Moves between elements:
at | m a
Q623 | Q98 Q154
Q637 | Q749 Q457
Q767 | Q569 Q136
Q958 | Q717 Q141
Q804 | Q894 Q227
Q404 | Q247 Q622
Q141 | Q334 Q958
Q775 | Q622 Q247
Q894 | Q126 Q968
Q44 | Q581 Q173
Q581 | Q804 Q256
Q457 | Q929 Q637
Q294 | Q33 Q665
Q136 | Q588 Q767
Q964 | Q294 Q516
Q441 | Q136 Q569
Q346 | Q665 Q33
Q640 | Q767 Q588
Q622 | Q830 Q404
Q227 | Q256 Q804
Q359 | Q623 Q296
Q98 | Q640 Q315
Q242 | Q141 Q717
Q866 | Q457 Q749
Q126 | Q404 Q830
Q258 | Q523 Q742
Q830 | Q968 Q126
Q523 | Q316 Q96
Q665 | Q516 Q294
Q516 | Q44 Q964
Q929 | Q96 Q316
Q315 | Q154 Q98
Q33 | Q242 Q346
Q588 | Q315 Q640
Q968 | Q227 Q894
Q160 | Q258 Q403
Q154 | Q296 Q623
Q569 | Q160 Q441
Q334 | Q359 Q287
Q296 | Q287 Q359
Q247 | Q866 Q775
Q256 | Q173 Q581
Q749 | Q775 Q866
Q403 | Q441 Q160
Q742 | Q403 Q258
Q173 | Q964 Q44
Q316 | Q637 Q929
Q287 | Q958 Q334
Q96 | Q742 Q523
Q717 | Q346 Q242

In the rows, 27 means zero.

The rows follow the links: the fewer symbols apart two elements are, the more alike their rows tend to be.

Each row is also shifted at random along 4 hidden directions that mean nothing.

Some elements, each with a row of numbers:
Q359
 29   25   23   25   26   35   35   33   28   23   29   32   28   27   30   28   26   26   25   27   32   33   29   27   23   24   31   21   33   30   23   23   30   26   29   36   30   28   26   31   18   24   21   25   31   20   26   24   19   27   28   28   28   34   24   28   28   26   24   28   36   36   23   30
Q294
 29   28   27   23   38   30   27   13   21   21   20   16   17   24   15   24   34   26   22   32   30   24   25   27   30   21   21   34   17   23   29   31   18   34   17   14   30   22   16   11   53   27   31   33   30   19   32   23   29   30   27   27   31   19   29   30   23   31   36   19   32   24   15   29
Q622
 25   26   30   28   25   21   19   37   30   29   29   28   33   26   39   30   20   24   23   24   23   25   26   27   28   35   19   20   24   22   34   25   32   25   24   28   26   26   30   36   12   27   33   21   21   40   26   29   35   21   20   30   27   24   25   23   27   25   24   31   13   17   35   25
Q126
 28   34   27   27   30   21   26   20   22   31   25   21   22   23   21   25   27   33   32   21   22   21   23   27   25   29   27   29   27   24   26   31   19   28   21   23   29   30   25   24   36   33   30   29   24   27   27   26   28   25   26   25   26   25   31   30   29   29   29   29   24   28   31   28
Q637
 24   24   28   26   24   31   22   39   31   29   24   30   32   28   32   26   25   18   17   33   30   25   28   34   29   29   23   25   26   21   29   24   33   25   28   28   26   28   32   30   15   26   27   24   22   28   24   25   24   28   25   28   27   22   18   25   26   24   26   26   20   17   24   23
Q44
 21   29   28   27   25   25   29   22   25   33   22   27   25   29   27   26   28   35   32   21   22   25   18   29   25   26   29   26   34   27   25   26   23   24   26   30   25   32   29   31   26   36   22   29   25   30   26   23   25   26   27   25   22   31   29   27   32   27   25   30   22   33   34   25
Q136
 28   23   26   29   24   29   35   11   27   27   32   29   30   32   22   20   32   43   28   21   35   30   25   25   28   23   23   27   34   31   23   30   25   25   32   32   25   26   27   25   33   24   18   22   28   30   22   16   30   22   31   32   26   35   38   24   30   29   31   31   33   38   28   24
Q441
 31   22   25   29   26   29   28   29   31   22   34   29   31   25   30   26   24   27   23   27   32   30   33   23   28   29   20   23   25   28   26   27   31   26   29   30   29   23   26   28   23   19   28   19   28   30   24   25   32   23   27   30   29   29   29   23   26   27   27   26   29   26   26   26
Q98
 27   24   24   29   25   25   30   19   28   27   30   27   26   26   21   24   30   33   31   25   29   27   26   24   25   24   30   28   29   34   21   26   25   27   33   29   26   29   26   23   34   26   24   26   30   23   25   26   27   25   31   25   25   29   33   25   29   28   30   23   34   34   28   27
Q964
 29   30   29   28   29   17   25   15   22   26   29   21   23   24   24   28   25   37   32   18   21   26   23   19   28   30   22   28   25   27   30   31   20   29   21   22   27   23   22   25   39   29   31   27   27   35   29   27   38   21   23   29   28   27   37   26   28   30   28   28   25   29   34   29
Q287
 21   22   26   23   23   39   34   26   27   29   22   33   27   35   25   24   34   27   27   29   31   32   25   32   27   17   33   30   36   30   24   24   29   23   32   30   22   29   30   27   22   28   15   31   29   21   26   21   15   35   31   27   24   33   23   27   27   24   24   28   33   36   21   26
Q33
 30   30   27   24   30   33   33   24   23   23   26   25   23   26   26   28   28   29   27   24   29   31   27   27   26   24   27   24   29   27   26   29   25   29   22   28   30   24   21   27   30   27   24   29   31   22   30   23   23   26   26   28   30   33   27   31   26   28   26   27   33   34   21   31
Q830
 26   30   30   24   32   29   27   13   20   29   19   20   23   28   16   21   34   33   25   27   30   22   21   33   31   23   23   33   26   20   28   32   21   29   20   18   24   27   24   17   43   33   25   32   23   26   28   17   26   30   27   29   25   22   28   29   28   30   32   28   24   26   21   23
Q640
 26   25   23   26   24   26   29   30   29   26   29   30   26   27   23   28   25   22   31   30   25   29   31   24   23   22   39   30   29   33   22   24   29   24   35   28   25   28   28   26   23   22   23   30   30   18   25   34   18   32   32   21   25   29   22   28   26   26   24   25   33   32   26   28
Q929
 33   31   27   22   30   33   31   43   23   20   30   29   25   23   24   32   22    8   32   32   27   30   38   26   24   25   43   28   28   23   26   27   33   25   24   26   30   25   23   31   12   19   28   33   26   12   30   38    9   37   27   22   32   28   11   35   20   24   15   32   33   28   15   30
Q866
 31   33   28   25   28   25   31   35   22   26   30   28   26   23   25   30   21   21   36   23   23   28   31   24   23   30   39   24   31   24   26   28   28   25   23   29   29   28   25   34   16   26   27   29   24   22   28   34   16   30   27   22   29   30   21   33   25   26   17   36   28   31   25   30
Q775
 25   29   30   23   31   27   22   26   24   29   20   22   23   28   18   24   30   18   27   33   25   22   27   33   30   23   30   36   24   21   29   29   26   27   24   15   24   27   26   19   33   29   29   34   23   22   29   29   20   37   28   23   27   18   19   30   22   27   27   26   22   21   20   25
Q173
 28   27   29   27   30   30   28   27   26   24   27   25   29   26   37   28   26   34   15   22   32   29   25   28   30   32    9   17   24   22   33   29   27   31   17   31   32   24   24   31   25   30   29   19   26   36   27   16   38   15   20   36   31   28   32   24   28   28   31   29   24   23   28   26

Where do the symbols, taken in turn from left to right, take each start?
Answer with the element's name.
 21   24   27   26   23   33   28   26   28   31   21   30   28   32   31   25   31   32   24   26   28   28   21   32   27   24   25   25   33   28   26   24   27   24   30   32   24   30   30   30   22   34   20   27   26   29   24   18   24   26   27   29   23   31   28   25   30   25   28   26   24   31   29   25
m a m a m: Q665
 26   27   30   22   30   40   29   38   24   25   22   28   31   29   36   26   28   23   12   30   35   29   27   36   29   30   15   18   27   16   31   26   31   28   17   32   30   26   27   32   15   30   25   23   24   30   27   14   24   25   22   34   30   27   22   28   27   25   27   31   23   20   17   24
m a a a a m: Q256
 30   33   27   26   34   23   28   16   20   28   24   19   21   23   15   23   29   31   31   26   25   21   25   28   28   26   28   32   24   23   25   33   19   31   20   19   29   28   22   18   44   29   29   31   26   21   27   26   26   28   28   24   28   23   29   31   26   32   30   27   29   26   24   28
m m m m m: Q742
 24   32   27   24   28   31   31   28   22   31   20   28   23   27   25   26   28   27   33   24   23   26   22   32   23   26   34   26   33   23   25   28   24   25   23   29   27   32   26   30   24   35   22   32   24   22   29   25   16   31   27   24   24   30   22   33   29   27   22   33   27   32   25   27
m m a m: Q968
 24   24   24   29   26   26   25   27   30   29   25   28   28   27   22   23   30   25   25   33   29   24   28   30   27   25   30   31   27   28   23   25   28   26   33   25   23   30   30   20   30   25   24   27   26   21   23   27   23   31   30   24   24   23   25   25   26   27   30   23   28   26   25   25
a a m a m: Q403
 24   27   27   31   23   15   20   22   29   33   27   26   28   28   21   24   26   28   33   26   21   21   24   26   28   27   30   33   25   29   25   27   25   24   31   21   22   28   30   24   32   27   30   29   23   32   24   34   31   29   28   22   22   21   29   23   27   28   27   26   19   23   35   24
a a a m m: Q742
 27   30   30   24   29   27   23   36   24   25   25   25   25   26   33   31   22   18   26   28   23   27   29   26   27   29   28   24   25   21   33   27   29   27   20   24   29   24   25   30   18   27   31   29   25   28   30   32   24   28   21   26   30   24   19   29   23   24   20   29   21   21   24   28
a a a m a m: Q227
 24   23   26   29   22   29   27   29   31   32   26   32   32   29   29   22   29   29   22   28   31   25   24   32   28   27   24   25   31   26   24   25   29   25   31   31   25   30   32   28   21   28   23   23   24   28   21   20   24   27   28   28   24   27   26   24   29   26   29   29   25   25   28   22
m a a a a a: Q929
 33   30   27   28   27   29   30   40   26   24   33   29   30   24   33   31   19   23   26   23   28   30   33   25   25   33   28   18   29   22   27   27   31   26   22   35   32   27   27   38   10   25   28   22   25   27   26   28   22   24   24   28   31   31   23   29   27   25   19   35   28   28   25   28
m a m m: Q749
 33   28   26   28   28   29   30   29   27   22   32   27   30   25   27   26   24   29   24   25   32   28   31   25   27   30   24   22   27   24   25   29   29   28   24   31   31   24   25   29   22   22   29   22   27   26   25   24   27   24   26   30   31   29   29   27   27   28   25   31   30   28   24   26
m a m a: Q96
 24   26   29   31   21   12   16   32   31   32   30   27   30   26   34   29   18   25   32   24   16   22   25   22   27   34   26   26   24   26   31   27   29   23   29   24   23   27   32   32   18   26   34   23   22   39   26   36   37   23   23   24   24   22   28   22   27   27   23   28   11   17   41   23
a a a m m m: Q96
 29   34   28   26   29   29   34   22   21   30   25   26   25   26   23   25   28   36   32   21   27   26   23   30   24   27   30   25   34   24   23   31   23   27   22   30   28   31   25   30   27   32   22   27   24   25   26   21   20   27   28   27   26   32   29   33   31   29   24   37   28   35   27   27
m m m a a m: Q929
 32   25   25   24   28   39   34   37   26   21   31   31   30   28   27   27   26   18   22   31   35   34   37   28   27   24   32   24   30   25   26   25   33   26   27   31   28   24   25   30   14   19   22   26   27   19   26   26   15   31   28   29   32   32   19   29   23   25   22   30   36   29   15   27
a m a m m: Q441
 20   25   26   25   28   31   23   30   27   28   18   26   25   28   29   27   31   22   20   32   26   25   23   32   27   24   23   28   23   26   28   22   27   27   26   23   26   28   27   23   29   32   26   30   27   25   28   24   26   29   26   27   26   23   22   26   27   24   31   20   23   22   24   27
m a m a a m: Q33
